Each row has a name. Each piece below is followed by the name of the row it came from, unless a question asks for something else. Each question is about the rows just above it. Places in a row count from 1.

[153  89 109  84 114 153 125 130 131 134 104 153 106  90 150 159 148 104
 146 187 137 153  82 139 110 104 128 104 146 147 147 103  60 102 121 121
  98 153 122 153 150 153  98]  Z_627
[152  93 112  85 104 148 126 129 129 132 171 154 108  90 150 160 146 142
 147 184 138 212  85 139 110 106 129 136  86 194 128  83 162 117 145 103
 120  79  94 132 137 118 112]  Z_670
[152  93 112  85 104 148 126 129 129 134 174 154 108  90 150 160 146 145
 140 129 137 212  85 137 110 106 129 136  86 194 128  83 162 117 145 103
 120  79  94 132 137 118 112]  Z_983
[150  89 116  87 115 155 126 131 124 132 173 153 109  92 149 158 144 140
 145 182 137 205  78 138 111 102 130 136 178 100  98 164 158 139 123 140
 176 174  98 132 110 129 148]  Z_815
Where do [152  93 112  85 104 148 126 129 129 134 174 154 108  90 150 160 146 145
 140 129 137 212  85 137 110 106 129 136  86 194 128  83 162 117 145 103
 120  79  94 132 137 118 112] appear?
Z_983
Does one of the named rows hold [129 147] side by side, in this order?
no
Every place of [128] in Z_983:
31
The next entry after [140 145]:
[182]
The next entry after [178 100  98]:
[164]
At which places does Z_627 hold [104]?
11 18 26 28

[155 135 121 107 122 117 105 145 164 121  84 140 128 117 122 162 131  90
 121 168 161 163 115  97]  Z_245
[118 106 129 143 171 181 137 127  98 137 142 121 205 105 135 119  60  69
 133 133  96 177 120 144]  Z_432
[110 143 134 102 108 153 185 172 108  98 185 101 141 140 141 145 133 146
 181 193 104 139 131  73]  Z_608
[ 75 104 168 127 168 120 168 106 111 148 135 147 204 191  99 211 147 126
 104  90 113 106 120  98]  Z_972
[ 75 104 148 127 168  95 127 106 111 107 135  69 204 191  99 211 147 126
 104  99 113 106 120  98]  Z_654
At which places does Z_972 hold [168]?
3 5 7
Give the next entry after [162 131  90 121 168 161 163 115].
[97]
[ 75 104 148 127 168  95 127 106 111 107 135  69 204 191  99 211 147 126
 104  99 113 106 120  98] is in which row?
Z_654
Row and place of [161] in the named rows:
Z_245, 21
Places of [96] in row Z_432:
21
Which row holds [155 135 121 107 122 117 105 145 164 121  84 140 128 117 122 162 131  90
 121 168 161 163 115  97]?
Z_245

[113 119 118  88 109 120 174 122 145 139  82] = Z_805
[116 130 132 149 145 127 152 117 136 111 120] = Z_386
[125 108 109  86 100 117 173 152 126 146  88] = Z_261
[137  99 107 110  88 172 134 147 174 134 117] = Z_427
[124 118 101  89 116 108 199 148 130 141  67] = Z_619
[116 130 128 149 145 127 152 117 136 111 120] = Z_865
[124 101 136 121  97 118 141 121 130 123 133] = Z_885
[136 140 112 151 155 135 168 120 158 107 102] = Z_946
[111 129 126 151 147 132 163 132 149 113 107] = Z_799
[118 134 114 145 151 136 172 136 153 116  95] = Z_15
[100 127 134 151 139 154 145 109 170 110 117] = Z_820
[130  98 126  95  81 126 141 122 143 135 120] = Z_327
What is the next entry after [172 134]?
[147]
Where in the named rows is [129]?
Z_799, 2
At which places does Z_820 hold [139]?
5

[154 102 133 123] -> Z_24
[154 133 222 134] -> Z_56
[101 101 101 101] -> Z_419
[123] is at row and place
Z_24, 4
Does one of the named rows hold [133 154] side by side, in this order?
no
At which places does Z_419 hold [101]?
1 2 3 4
Give the next entry after [102 133].
[123]
Every place of [154] in Z_24:
1
which: [101 101 101 101]
Z_419

[184  97 156 174 143 206 143  86 145  70 143  76 131 188 207 218 225 112
  64  48 175 139] = Z_481
[150  39  88 140  32 129 160  31  39 146  87 141  57 114 158 164 167  76
 201 224  93 134] = Z_288
[ 76 105 224 159  80 199  91 164 113  85  63 214 128 187 223 151 190 138
 149  58 194 197] = Z_116
[106 224 159  80 199  91 164 113  85  63 214 201  87  49  80 120  65 104
  29 170  36 100] = Z_781
[ 76 105 224 159  80 199  91 164 113  85  63 214 128 187 223 149 107 113
 180  98 141  96] = Z_440
[ 76 105 224 159  80 199  91 164 113  85  63 214 128 187 223 149 107 113
 180  98 141  96] is in which row?
Z_440
Does one of the named rows hold [ 32 130 160] side by side, in this order?
no

[111 112 168 166 106 138 119  99 105 113 112 112 168 148 109  86 116 150
 123 129 143  85 129] -> Z_710
[103 151 119 162  95 121 134 112 128 130 125 128 138 150 124 162 136 114
 199 100 121 137 134] -> Z_982
[103 151 119 162  95 121 134 112 128 130 125 159 138 150 124 162 136 140
 199 100 121 137 134] -> Z_271
[134 112 168 166 106 138 119  99 105 113 112 113 168 135 109  86 116 150
 102 112 134 188 134] -> Z_482
[123] is at row and place
Z_710, 19
[114] is at row and place
Z_982, 18
Places of [112] in row Z_982:
8

[126  96 180 125  97 152 130  91] -> Z_718
[123  92 205 117 172 122 123  89] -> Z_306
[123  99 166  96 154 123 167  96] -> Z_955
[127 136 115 127 127 120 137 133] -> Z_570
Places of [96] in row Z_955:
4 8
Row and place of [166] in the named rows:
Z_955, 3
Among the named rows, does one hold [117 172 122 123] next to each other, in this order?
yes
[154] is at row and place
Z_955, 5
Where in the named rows is [115]?
Z_570, 3

[210  86  60 125 101 154 117 109 140  92] : Z_926
[210  86  60 125 101 154 117 109 140 119] : Z_208
[187 107 116 100 124 142 187 120 138  90] : Z_147
Among the named rows, does one hold [107 116 100 123 142] next to each other, in this order?
no
Among the named rows, does one hold [101 154 117 109 141] next to each other, in this order?
no
Every place of [187] in Z_147:
1 7
Is [101 154 117] printed in one of the named rows, side by side and in this order?
yes

[145 124 129 127 126 118 154 132 129  92 121 140  92 162 198 109 128 117
 133 145]  Z_918
[143 105  83 139  68 156 147 131  73  70 102 109 124 102 104  81 102 125
 102 140]  Z_40
[130 128 126 127 126 127 131 128 128 128 130 129 127 129 131 126 127 127
 125 126]  Z_962
[131 123 129 127 116 128 119 127 129 124 125 125 126 131 129 131 132 125
 127 130]  Z_290
[117 129 133 129 130 124 126 125 124 123 125 130 124 126 128 136 124 132
 115 119]  Z_609
[132 133 135 135 130 128 124 131 117 133 127 126 140 134 121 128 128 129
 123 134]  Z_134
[127 132 124 133 139 128 125 130 120 132 127 128 134 133 126 129 127 129
 123 135]  Z_853
[123 127 133 128 119 127 137 129 128 131 126 118 128 131 131 135 130 129
 125 124]  Z_666
[131 127 134 124 136 125 133 126 125 125 128 129 114 126 125 128 135 130
 123 128]  Z_936
[120 121 121 131 127 129 121 129 120 118 129 143 136 123 130 140 131 136
 119 138]  Z_257
[138 111 135 122 129 128 136 126 131 113 125 114 127 139 138 139 142 120
 118 133]  Z_375
[139 125 120 128 129 126 120 128 127 125 129 130 136 142 139 120 138 139
 118 122]  Z_597
The row with [143 105  83 139  68 156 147 131  73  70 102 109 124 102 104  81 102 125
 102 140] is
Z_40
which: [130 128 126 127 126 127 131 128 128 128 130 129 127 129 131 126 127 127
 125 126]
Z_962
The value that Z_40 holds more than once:
[102]
What is the next entry after [139 138 139 142 120 118]?
[133]
which: [131 123 129 127 116 128 119 127 129 124 125 125 126 131 129 131 132 125
 127 130]
Z_290
which: [127 132 124 133 139 128 125 130 120 132 127 128 134 133 126 129 127 129
 123 135]
Z_853

[129 140 116 169 120 120 201 128 187 165 130 144 136 135 188]  Z_222
[148 119 136  97 116 124 177  92  92 153 119 119 128 122 114]  Z_154
[153 106 123  75 107 136 129 129 167 134 107 135 113 153  81]  Z_698
[136 121 127 167 107 127 136 129 167 134 150 135 113 153  81]  Z_194
What is the next entry after [136 129 129 167]?
[134]
Where in the named rows is [187]?
Z_222, 9
Every place of [119] in Z_154:
2 11 12
Every place of [107] in Z_698:
5 11
Every place of [127] in Z_194:
3 6
Among the named rows, does one hold [201 120 120] next to each other, in this order?
no
Is [134 107 134 113] printed in one of the named rows, side by side and in this order?
no

[ 92  80 168 127 167  70] = Z_613
[ 83 118  50 126 125 102] = Z_854
[ 91 102  59 115  94  78] = Z_900
[131  72  54  47 197  54] = Z_786
[ 92 125 126 125 125  70] = Z_315
[ 89 134  35 103 140 107] = Z_324
What is the next entry after [118  50 126 125]?
[102]
Every place of [54] in Z_786:
3 6
Repeated in Z_315:
[125]

[174 147 150 178 160 147 131 178 107 181] : Z_426
[146 151 181 118 177 147 151 178 151 181] : Z_518
[146 146 131 118 160 147 147 147 139 164] : Z_122
At which places does Z_518 hold [151]?
2 7 9
Where do [146 151 181 118 177 147 151 178 151 181] appear?
Z_518
Is [148 139 164] printed in one of the named rows, side by side and in this order?
no
Give the next entry after [146 151].
[181]
[174] is at row and place
Z_426, 1
Among the named rows, does one hold [147 130] next to each other, in this order?
no
What is the next entry after [177 147 151 178]?
[151]

[129  60 200 105 116 105 157 200 187 178] -> Z_446
[141 189 130 157 130 149 125  99  77 113] -> Z_70
[138  58  80 101 153 138 121  96 146 129] -> Z_939
[127 172 146 139 133 171  82  58  82  63] -> Z_959
[138  58  80 101 153  91 121 101  95 136] -> Z_561
[135  75  92 116 159  94 103 111 173 129] -> Z_525
[131  92 115 102 158 131 103  89 130  91] -> Z_937
Repeated in Z_937:
[131]
Row and place of [115] in the named rows:
Z_937, 3
Every place of [130] in Z_70:
3 5
Repeated in Z_939:
[138]
Which value appears more than once in Z_959?
[82]

[156  69  49  35]  Z_158
[143 158  92 139]  Z_197
[138 138  86  86]  Z_358
[ 68 186  68  68]  Z_872
[163 186  45  75]  Z_480
Every place of [138] in Z_358:
1 2
Every place of [68] in Z_872:
1 3 4

[ 99 120 140 140 172 175 171 157 135 116  97  83  80  86 100 120 140 159
 173 176 169 156 137 115  95  84  81  87 101 121 142 159 173 176 170 156] = Z_908
[166 170 165 154 135 116  99  88  85  92 107 127 146 161 170 170 160 145
 124 106  92  86  88  99 118 138 156 167 172 165 150 133 112  96  87  86] = Z_20
[ 58  48  54  76 108 144 179 201 209 199 175 141 105  48  53  48  62  87
 122 158 187 206 207 192 162 127  91  63  49  51  69  98 136 171 196 208] = Z_747
[141] is at row and place
Z_747, 12
The value that Z_747 holds more than once:
[48]

[172 172 187 123 187 172] = Z_733
[213  82  53 131 101 177] = Z_810
[124 128 153 130 128 139] = Z_880
[124  70 102 148 136 147] = Z_159
[123 139 123 123 166 139] = Z_379
[ 77 190 189 147 142 107] = Z_979
Every place of [172] in Z_733:
1 2 6
The next entry after [147 142]:
[107]
Where in the named rows is [107]?
Z_979, 6
[190] is at row and place
Z_979, 2
At which places does Z_379 hold [123]?
1 3 4
[189] is at row and place
Z_979, 3

[135 134 145 166] = Z_153
[146 130 130 115] = Z_225
[102 102 102  58] = Z_763
[143 124 135 121] = Z_725
At which places does Z_725 hold [135]?
3
Repeated in Z_763:
[102]

